Here is a tiny trained network, its code and every weight. The questions are about switching its units off for an input and a class, where a switched-off unit gives its printed mean instead of its output.

import numpy as np


def w(rows, s, z=0):
    codes = np.array(rows[::2]) - 128.0
    scale = np.full(codes.shape[1], s)
    scale[-1] = z or s
    return codes * scale


def f(y):
    return y / 2 * (1 + np.tanh(0.7978845608 * (y + 0.044715 * y**3)))


def log_softmax(a):
    a = a - a.max(-1, keepdims=True)
    return a - np.log(np.exp(a).sum(-1, keepdims=True))


def net(x, mask):
    res = np.array(x, float).reshape(1, 7) / 4 @ E
    y = f(res @ A[0][:, :-1].T + A[0][:, -1])
    res = res + np.where(mask, y, B[0][:, -1]) @ B[0][:, :-1]
    return log_softmax(res[-1] @ U[:, :-1].T + U[:, -1])


A, B = {}, {}
E = w([
[114,185,90,109,7,187,164,162,151,86,87],'x0',
[153,116,201,216,122,110,163,169,130,73,190],'x1',
[122,142,154,134,114,123,126,118,125,143,126],'x2',
[120,97,125,119,120,122,154,154,132,144,131],'x3',
[125,132,134,126,129,123,121,120,124,118,121],'x4',
[127,125,136,133,128,128,141,123,122,133,115],'x5',
[112,212,91,122,139,61,162,147,31,130,177],'x6',
],0.02)
A[0] = w([
[131,97,100,91,184,76,78,58,120,227,111,255],'n0',
[132,96,198,198,165,85,146,114,188,78,155,163],'n1',
[86,208,81,63,158,89,139,167,9,169,120,119],'n2',
[113,197,131,151,55,172,222,164,152,9,150,100],'n3',
[108,210,51,102,75,120,167,160,114,88,102,130],'n4',
[106,165,144,137,159,98,144,176,121,110,196,116],'n5',
[131,170,118,162,110,78,204,145,29,77,207,15],'n6',
[135,86,129,61,174,141,88,96,149,187,108,248],'n7',
[113,191,111,125,140,63,144,183,20,131,159,132],'n8',
[98,150,81,67,51,193,122,120,123,165,69,166],'n9',
[172,100,154,201,193,75,126,147,101,134,167,157],'n10',
],0.011,0.007)
B[0] = w([
[90,76,36,172,132,46,93,97,78,168,144,251],'n0',
[145,60,201,140,135,200,102,146,139,112,134,217],'n1',
[247,96,141,74,145,65,139,163,65,154,202,247],'n2',
[133,141,174,223,44,52,136,170,210,121,127,239],'n3',
[122,221,154,113,12,84,133,82,98,197,123,219],'n4',
[120,132,105,155,144,169,171,77,122,110,161,190],'n5',
[29,129,134,206,126,70,173,78,150,81,80,234],'n6',
[41,58,72,188,77,69,107,58,184,113,163,220],'n7',
[75,181,64,65,176,124,158,72,78,99,139,241],'n8',
[145,201,74,87,37,178,104,80,124,133,90,219],'n9',
[115,114,159,90,161,205,121,57,108,70,187,228],'n10',
],0.011,0.027)
U = w([
[35,131,110,209,94,70,156,90,171,130,126,218],'0',
[174,109,93,60,207,82,129,135,64,195,181,78],'1',
[174,52,221,145,176,218,114,151,156,103,181,188],'2',
[77,145,146,117,231,164,211,107,125,24,147,7],'3',
[82,182,78,28,67,228,117,94,196,143,31,195],'4',
[224,205,138,36,86,108,177,141,106,189,136,5],'5',
[203,133,204,187,77,173,136,254,245,82,82,132],'6',
],0.0096,0.0027)

Each question gives the input, the list of numbers given to net, and the class t.
The units are the neurons (one row each of A and B). Each row of codes is followed by its name. A weight is (code - 128) times the scale printed after its matrix; where a second scale follows, it is the last column's (A, B and U).
mask holds one flag per neuron, in row order. A switched-off neuron (its flag False) gives its mean, the last column of its row in B, instead of its output. The means were averaged over made-up inputs and are rounded, as every weight is.
A unit's drop is (log p(t) with every unit on - log p(t) with that unit switched off) / (log p(t) with every unit on - log p(t) with every unit switched off).
The circuit of an input: a set's keep is (log p(t) with only the set's units on - log p(t) with every unit switched off) / (log p(t) with every unit on - log p(t) with every unit switched off). Starting from all 11 units, units are removed one at a time, each time the one whose removal leaves the highest keep (on an exact tie, the one counted first), for as long as the keep stays at least 0.8.
units of the circuit, in order: the units of the circuit, biggest drop first
most important unit: the unit with the biggest drop
top k neurons: the k neurons with the biggest drops, biggest first
drop of u: that unit's drop, to one decimal
input [6,-7,8,-8,5,5,3], class 5: units of the circuit, in order	n2
input [1,-1,-8,-4,-4,4,7], class 5: top 2 neurons	n2; n4
input [2,-7,-2,7,8,-5,6], class 5: units of the circuit, in order	n4; n2
input [-6,1,-7,-5,-1,-6,-8], class 2: top 4 neurons	n1; n6; n4; n3
input [1,0,7,-7,-1,5,8], class 5: top 4 neurons	n2; n7; n4; n0
input [5,-7,8,7,0,-7,1], class 5: top 3 neurons	n2; n4; n6
input [8,7,-4,-3,2,-6,0], class 6: top 2 neurons	n3; n0
input [-5,1,-2,7,4,6,5], class 3: top 2 neurons	n6; n10
input [-3,-7,2,0,-7,4,1], class 1: top 3 neurons	n6; n2; n3
input [-3,1,-4,-2,0,-1,1], class 3: top 2 neurons	n2; n3
input [-3,-1,6,4,-8,8,1], class 1: drop of n3	0.4
input [5,1,-8,8,4,-5,-1], class 6: drop of n8	0.2
input [-1,5,2,-4,-7,-3,5], class 3: drop of n6	0.0
input [7,3,2,7,-8,-4,-3], class 6: most important unit	n3
